[[142 134]
 [114 123]
 [123 132]
 [144 136]
 [121 113]
 [140 136]
 [144 150]
 [116 109]
 [113 140]]
->
[[134 123 132 136 113 136 150 109 140]
 [142 114 123 144 121 140 144 116 113]]

[[144 151 134 141 129  98 130 114 127 118 128]
 [133 133 132 123 130 114 126 132 132 120 127]]
->
[[128 127]
 [118 120]
 [127 132]
 [114 132]
 [130 126]
 [ 98 114]
 [129 130]
 [141 123]
 [134 132]
 [151 133]
 [144 133]]

[[106 110 121 105 127 126 130 130 119 139 128 127 136 141]
 [100 108 120 104 129 127 133 128 123 136 127 130 135 137]
 [103 111 124 108 127 128 128 130 121 139 129 129 135 134]
 [103 105 118 106 129 125 128 133 122 138 129 133 135 140]]
->
[[141 137 134 140]
 [136 135 135 135]
 [127 130 129 133]
 [128 127 129 129]
 [139 136 139 138]
 [119 123 121 122]
 [130 128 130 133]
 [130 133 128 128]
 [126 127 128 125]
 [127 129 127 129]
 [105 104 108 106]
 [121 120 124 118]
 [110 108 111 105]
 [106 100 103 103]]

[[118 142 130 101 123 120 133 120 118 130 133 130 119 117 120 122]
 [129 138 127  98 129 129 116 127 129 113 128 128 129 123 129 132]
 [119 125 123 134 121 122 131 128 119 134 127 126 119 127 119 123]
 [136 139 130 111 133 135 123 128 135 124 133 134 138 126 137 130]]
->
[[122 132 123 130]
 [120 129 119 137]
 [117 123 127 126]
 [119 129 119 138]
 [130 128 126 134]
 [133 128 127 133]
 [130 113 134 124]
 [118 129 119 135]
 [120 127 128 128]
 [133 116 131 123]
 [120 129 122 135]
 [123 129 121 133]
 [101  98 134 111]
 [130 127 123 130]
 [142 138 125 139]
 [118 129 119 136]]

[[129 144 123 130 146 138 130 125 154 136 124 127]
 [121 119 113 127 133 135 109 109 121 120 124 143]
 [128 125 129 145 138 136 134 118 140 117 116 104]
 [136 131 118 138 119 114 133 128 123 133 143 138]
 [133 132 123 123 122 130 133 131 143 119 129 121]
 [130 128 115 124 129 127 133 128 139 124 125 132]]
->
[[127 143 104 138 121 132]
 [124 124 116 143 129 125]
 [136 120 117 133 119 124]
 [154 121 140 123 143 139]
 [125 109 118 128 131 128]
 [130 109 134 133 133 133]
 [138 135 136 114 130 127]
 [146 133 138 119 122 129]
 [130 127 145 138 123 124]
 [123 113 129 118 123 115]
 [144 119 125 131 132 128]
 [129 121 128 136 133 130]]

[[122 133 126]
 [152 104 125]]
->
[[126 125]
 [133 104]
 [122 152]]

[[136 126 139 125 128 127 131 139 125 125 134 118]
 [128 123 131 120 147 142 116 132 142 150 125 126]
 [121 117 110 129 130 132 118 113 132 134 115 139]]
->
[[118 126 139]
 [134 125 115]
 [125 150 134]
 [125 142 132]
 [139 132 113]
 [131 116 118]
 [127 142 132]
 [128 147 130]
 [125 120 129]
 [139 131 110]
 [126 123 117]
 [136 128 121]]
---
[[121 119 123 119 127 131 137 124 119 121]
 [105 121 131 135 131 129 130 124 119 131]]
->
[[105 121 131 135 131 129 130 124 119 131]
 [121 119 123 119 127 131 137 124 119 121]]

[[124 134 151 134 128 150 124 136 116 129 118 128 113 105]
 [149 125 114 132 150 135 146 136 126 147 107 115 107 116]
 [133 108 107 128 146 127 143 128 144 117 130 119 137 133]
 [125 125 124 146 134 119 147 139 130 136 148 122 126 141]
 [105 106 112 151 121 132 104 138 147 150 136 127 114 129]]
->
[[124 134 151 134 128 150 124 136 116 129 118 128 113 105]
 [125 125 124 146 134 119 147 139 130 136 148 122 126 141]
 [149 125 114 132 150 135 146 136 126 147 107 115 107 116]
 [105 106 112 151 121 132 104 138 147 150 136 127 114 129]
 [133 108 107 128 146 127 143 128 144 117 130 119 137 133]]

[[114 127 120 128 117 114 143 144 111 124 114 125 135 109 123]
 [146 146 143 141 141 132 147 146 133 108 119 134 144 141 135]
 [138 111 132 134 129 119 120 140 150 118 146 131 126 122 117]]
->
[[146 146 143 141 141 132 147 146 133 108 119 134 144 141 135]
 [138 111 132 134 129 119 120 140 150 118 146 131 126 122 117]
 [114 127 120 128 117 114 143 144 111 124 114 125 135 109 123]]

[[138 117 152 118 125 115 130 127 114 116 154 115]
 [129 133 139 132 121 121 140 131 124 121 136 130]
 [130 121 112 143 115 124 126 116 111 117 111 136]
 [130 139 131 137 103 112 147 126 116 106 131 129]]
->
[[138 117 152 118 125 115 130 127 114 116 154 115]
 [129 133 139 132 121 121 140 131 124 121 136 130]
 [130 139 131 137 103 112 147 126 116 106 131 129]
 [130 121 112 143 115 124 126 116 111 117 111 136]]

[[123 131 134 120 115 121 118 122 126 146 134 131 125 126 138]
 [124 128 136 139 131 116 141 111 131 133 139 131 103 118 127]
 [131 124 125 133 127 120 134 119 121 131 133 124 107 121 124]
 [133 127 133 117 121 120 131 123 120 144 144 130 111 125 131]
 [135 125 135 122 124 119 125 126 121 145 134 127 110 128 130]
 [116 130 139 150 132 116 136 109 138 129 128 132 110 118 129]]
->
[[116 130 139 150 132 116 136 109 138 129 128 132 110 118 129]
 [124 128 136 139 131 116 141 111 131 133 139 131 103 118 127]
 [135 125 135 122 124 119 125 126 121 145 134 127 110 128 130]
 [123 131 134 120 115 121 118 122 126 146 134 131 125 126 138]
 [133 127 133 117 121 120 131 123 120 144 144 130 111 125 131]
 [131 124 125 133 127 120 134 119 121 131 133 124 107 121 124]]

[[120 125 136 131 121 116 135 113]
 [134 136 120 104 143 143 120 157]
 [105 117 126 103 112 114 115 133]]
->
[[120 125 136 131 121 116 135 113]
 [105 117 126 103 112 114 115 133]
 [134 136 120 104 143 143 120 157]]
---
[[129 145 151]
 [127 112 125]
 [128 128 128]]
->
[129 112 128]

[[150 136]
 [133 126]]
->
[150 126]

[[121 113 122 141]
 [116 144 102 104]
 [147 115 135 140]
 [133 126 139 131]]
->
[121 144 135 131]

[[102 121]
 [116 104]
 [146 127]
 [122 115]]
->
[102 104]

[[155 106 135]
 [117 135 136]
 [133 124 111]]
->
[155 135 111]

[[132 124 119 137]
 [134 129 116 100]
 [112 123 113 130]
 [134 118 111 157]]
->
[132 129 113 157]

[[117 131 115]
 [137 139 151]
 [142 141 132]
 [109 128 135]]
->
[117 139 132]

[[137 154 112 135]
 [140 134 117 130]]
->
[137 134]

[[115 117 139]
 [119 120 155]
 [118 120 131]
 [117 118 119]]
->
[115 120 131]
---
[[132 114 114 120 154]
 [140 126 140 118 117]
 [113 105 135 125 147]
 [151 105 113 143 148]]
->
[[140 126 140]
 [113 105 135]]

[[154 153 157 158]
 [123 120 140 102]
 [153 114 100 145]]
->
[[123 120 140]
 [153 114 100]]

[[149 141 134 131]
 [125 118 116 118]
 [125 124 122 124]
 [137 147 153 156]]
->
[[125 118 116]
 [125 124 122]]

[[149 123 132 119]
 [108 142 118 147]
 [119 140 113 137]
 [135  99 129 101]]
->
[[108 142 118]
 [119 140 113]]

[[128 129 111 106]
 [128 129 132 134]
 [130 129 112 124]
 [126 127 143 123]]
->
[[128 129 132]
 [130 129 112]]

[[104 118 140]
 [117 120 126]
 [118 100 128]
 [139 138 134]]
->
[[117 120 126]
 [118 100 128]]

[[131 139 131 103 105]
 [133 120 128 150 148]
 [142 131 129 134 108]
 [126 123 129 147 140]]
->
[[133 120 128]
 [142 131 129]]

[[142 154 149]
 [122 153 112]
 [121 135 136]
 [135 104 114]]
->
[[122 153 112]
 [121 135 136]]
---
[[122 132 140 104]
 [120 112 124 137]
 [137 143 133 120]]
->
[[132 140]
 [112 124]]

[[126 152 126 147]
 [118 115 126 120]
 [115 101 108 153]
 [139 119 137 102]
 [129 112 128 115]]
->
[[152 126]
 [115 126]]

[[131 136 106]
 [100 125 136]
 [129 126 148]
 [138 132 111]
 [112 131 138]]
->
[[136 106]
 [125 136]]

[[132 129 127 133 135]
 [131 122 139 104 112]
 [118 138 119 145 134]]
->
[[129 127]
 [122 139]]

[[120 122 130]
 [116 128 153]
 [142 142 103]
 [111 135 127]]
->
[[122 130]
 [128 153]]

[[140 103 100]
 [147 101 139]
 [147 110 147]
 [131  98 103]
 [143 140 146]]
->
[[103 100]
 [101 139]]

[[125 133 140 108 148]
 [117 135 150 114 155]
 [127 125 141 112 136]
 [119 134 146 116 151]
 [126 124 148 104 140]]
->
[[133 140]
 [135 150]]
